Here is a tiny trained network, its code and every weight. The questions are about switching its units off for an input and a target symbol, where a switched-off unit gives its printed mean instead of its output.

import numpy as np


def w(rows, s, z=0):
    codes = np.array(rows[::2]) - 128.0
    scale = np.full(codes.shape[1], s)
    scale[-1] = z or s
    return codes * scale


def norm(h):
    return h / np.sqrt((h * h).mean(-1, keepdims=True) + 1e-5)


def f(y):
    return np.maximum(y, 0)


def softmax(a):
    e = np.exp(a - a.max(-1, keepdims=True))
    return e / e.sum(-1, keepdims=True)


def log_softmax(a):
    a = a - a.max(-1, keepdims=True)
    return a - np.log(np.exp(a).sum(-1, keepdims=True))


def net(x, mask):
    ids = ['βδθμπσψω'.index(c) for c in x.split()]
    T = len(ids)
    res = E[ids] + P[:T]
    r = norm(res)
    for j in range(3):
        rows = slice(2 * j, 2 * j + 2)
        q, k, v = (r @ M[0][rows].T for M in (Q, K, V))
        z = softmax(np.where(np.tri(T) > 0, q @ k.T / 2**0.5, -1e9)) @ v
        o = O[0][rows]
        res = res + np.where(mask[j], z, o[:, -1]) @ o[:, :-1]
    y = f(norm(res) @ A[0][:, :-1].T + A[0][:, -1])
    res = res + np.where(mask[3:27], y, B[0][:, -1]) @ B[0][:, :-1]
    return log_softmax(norm(res)[-1] @ U[:, :-1].T + U[:, -1])


Q, K, V, O, A, B = {}, {}, {}, {}, {}, {}
E = w([
[146,95,250,167,143,139],'β',
[3,136,103,127,153,101],'δ',
[100,53,111,82,98,118],'θ',
[147,94,141,62,105,179],'μ',
[2,138,104,124,155,103],'π',
[183,89,153,169,103,213],'σ',
[148,103,252,109,147,149],'ψ',
[199,154,109,122,108,52],'ω',
],0.0072)
P = w([
[180,118,44,135,255,113],'0',
[195,161,61,93,225,152],'1',
[170,137,93,99,178,153],'2',
[146,119,117,106,144,154],'3',
[131,113,131,110,119,153],'4',
[114,115,148,112,105,153],'5',
[104,119,156,117,87,152],'6',
[94,121,162,120,75,148],'7',
[84,125,171,124,63,157],'8',
[75,128,172,126,54,151],'9',
[61,129,180,122,50,140],'10',
],0.0041)
Q[0] = w([
[19,193,141,99,89,103],'head 0',
[57,240,3,165,215,80],'head 0',
[16,121,24,20,133,170],'head 1',
[77,140,82,71,120,129],'head 1',
[110,142,104,125,211,152],'head 2',
[182,56,113,189,160,136],'head 2',
],0.0074)
K[0] = w([
[10,150,131,136,125,150],'head 0',
[93,115,92,139,254,153],'head 0',
[171,186,75,158,81,51],'head 1',
[160,161,94,96,130,69],'head 1',
[95,116,159,95,118,149],'head 2',
[120,93,127,140,170,164],'head 2',
],0.0081)
V[0] = w([
[102,180,56,141,126,135],'head 0',
[140,59,112,120,161,144],'head 0',
[119,144,126,161,58,187],'head 1',
[80,112,106,154,177,182],'head 1',
[68,49,125,138,149,254],'head 2',
[206,173,95,147,105,79],'head 2',
],0.0056)
O[0] = w([
[146,63,171,84,138,109,58],'head 0',
[53,206,162,102,108,153,196],'head 0',
[113,65,149,174,155,139,3],'head 1',
[62,130,119,227,90,185,91],'head 1',
[151,228,89,99,232,47,162],'head 2',
[72,44,255,250,18,106,138],'head 2',
],0.0048,0.0017)
A[0] = w([
[197,90,187,105,172,79,227],'neuron 0',
[125,56,142,74,237,91,136],'neuron 1',
[197,2,130,95,214,119,119],'neuron 2',
[147,101,209,85,106,157,148],'neuron 3',
[219,171,152,136,80,110,166],'neuron 4',
[69,81,185,113,168,163,72],'neuron 5',
[79,28,78,123,205,114,249],'neuron 6',
[169,105,178,224,125,171,144],'neuron 7',
[153,101,123,146,62,163,113],'neuron 8',
[169,170,120,63,102,151,155],'neuron 9',
[55,152,105,232,136,185,88],'neuron 10',
[43,173,136,233,101,131,179],'neuron 11',
[248,136,120,166,130,118,123],'neuron 12',
[134,130,181,129,65,42,146],'neuron 13',
[32,152,176,217,178,52,232],'neuron 14',
[124,31,140,146,51,130,98],'neuron 15',
[74,139,66,184,181,60,169],'neuron 16',
[142,153,125,143,226,200,177],'neuron 17',
[210,118,152,68,247,124,166],'neuron 18',
[56,193,165,195,130,175,63],'neuron 19',
[189,167,10,140,92,99,22],'neuron 20',
[96,103,97,118,77,216,143],'neuron 21',
[151,138,161,141,147,130,150],'neuron 22',
[84,66,129,124,44,126,218],'neuron 23',
],0.0047,0.002)
B[0] = w([
[81,105,58,147,115,158,220],'neuron 0',
[140,130,123,195,87,117,205],'neuron 1',
[62,101,140,230,139,211,156],'neuron 2',
[144,161,67,119,107,74,244],'neuron 3',
[47,99,69,110,143,140,222],'neuron 4',
[153,150,90,136,123,151,181],'neuron 5',
[167,156,155,166,98,170,209],'neuron 6',
[107,160,97,79,136,68,246],'neuron 7',
[168,182,121,109,151,130,195],'neuron 8',
[131,124,160,143,166,79,212],'neuron 9',
[80,116,161,96,108,47,166],'neuron 10',
[105,54,114,101,102,103,192],'neuron 11',
[77,153,129,81,92,148,191],'neuron 12',
[149,100,81,147,164,172,228],'neuron 13',
[200,99,141,117,127,154,230],'neuron 14',
[90,171,174,66,151,170,225],'neuron 15',
[197,111,201,132,125,183,183],'neuron 16',
[169,99,141,118,99,115,250],'neuron 17',
[87,62,123,202,77,135,243],'neuron 18',
[97,187,90,42,156,114,174],'neuron 19',
[156,56,253,196,133,164,159],'neuron 20',
[145,70,187,227,147,75,193],'neuron 21',
[139,160,140,99,130,151,174],'neuron 22',
[154,193,147,149,215,160,252],'neuron 23',
],0.005,0.003)
U = w([
[119,121,119,150,130,100,3],'β',
[214,142,167,149,212,205,156],'δ',
[125,110,112,135,129,97,23],'θ',
[146,101,115,116,121,87,37],'μ',
[59,129,139,89,160,92,77],'π',
[138,111,164,132,88,2,242],'σ',
[94,211,116,61,71,179,146],'ψ',
[55,22,137,184,54,156,210],'ω',
],0.0077,0.004)

Each question gives the input, a string of symbols that net reads in full, and the target symbol t.
The units are the heads (2 rows each of Q, K, V and O) and the neurons (one row each of A and B). Each row of codes is followed by its name. A weight is (code - 128) times the scale printed after its matrix; where a second scale follows, it is the last column's (O, A, B and U).
mask holds one flag per unit, heads first, then neurons. A switched-off unit (its flag False) gives its mean, the last column of its rows in O or B, instead of its output. The means were averaged over made-up inputs and are rounded, as every weight is.
A unit's drop is (log p(t) with every unit on - log p(t) with that unit switched off) / (log p(t) with every unit on - log p(t) with every unit switched off).
The circuit of an input: a set's keep is (log p(t) with only the set's units on - log p(t) with every unit switched off) / (log p(t) with every unit on - log p(t) with every unit switched off). Starting from the 12 units with the biggest drops (on a tie, the unit counted first), units are removed one at a time, each time the one whose removal leaves the highest keep (on an exact tie, the one counted first), for as long as the keep stays at least 0.8.
units of the circuit, in order: the units of the circuit, biggest drop first
unit that matters most: the unit with the biggest drop
k most important neurons: the k neurons with the biggest drops, biggest first
which heads matter: for each layer, one digit per head in row order, 1 if its drop is at least 0.15 and else 0, layers parted by /
input σ σ ω δ σ σ π μ, target σ: unit that matters most => neuron 9
input μ ω δ, target ω: which heads matter => 110
input ω σ σ β, target σ: units of the circuit, in order => neuron 7; neuron 23; neuron 3
input ω σ μ θ, target σ: 3 most important neurons => neuron 9; neuron 15; neuron 4
input σ β π, target δ: which heads matter => 101
input δ θ δ ψ μ ψ ψ π π σ, target δ: which heads matter => 101
input ω ψ δ σ θ, target σ: units of the circuit, in order => head 1; neuron 9; neuron 4
input μ π ω ω δ β ψ ψ, target ψ: 2 most important neurons => neuron 3; neuron 7
input ω θ δ ψ ω ψ μ, target δ: 2 most important neurons => neuron 23; neuron 21
input ω β σ π π σ, target σ: 2 most important neurons => neuron 10; neuron 21
input ψ ω δ ω θ π, target δ: 4 most important neurons => neuron 23; neuron 6; neuron 7; neuron 18
input δ ω δ δ, target ω: which heads matter => 111
input δ σ δ ψ π ω, target ω: which heads matter => 000
input β θ δ ω σ σ μ δ, target σ: unit that matters most => head 1
input π θ δ π β σ π μ, target δ: which heads matter => 011
input θ ψ σ ω μ σ σ σ π, target σ: which heads matter => 111
input ψ β ω ω θ, target δ: 3 most important neurons => neuron 23; neuron 18; neuron 15
input ω β σ δ, target σ: 2 most important neurons => neuron 13; neuron 23
input θ σ σ μ ω β, target ω: which heads matter => 001
input π θ ω π, target ω: 2 most important neurons => neuron 1; neuron 18
input δ μ θ σ μ δ ω ψ, target ω: which heads matter => 101
input ω μ σ σ μ, target σ: which heads matter => 100
input μ δ ψ ψ θ ω, target ω: which heads matter => 000
input θ π π π ω μ δ β β σ σ, target σ: unit that matters most => neuron 21
input μ β ψ π β, target ψ: 2 most important neurons => neuron 19; neuron 21
input ψ β π β π ω δ ω, target ψ: 4 most important neurons => neuron 15; neuron 23; neuron 18; neuron 8
input β ω ψ μ ω θ, target δ: 2 most important neurons => neuron 23; neuron 18
input ψ σ σ π ψ δ μ ω μ, target ω: which heads matter => 110
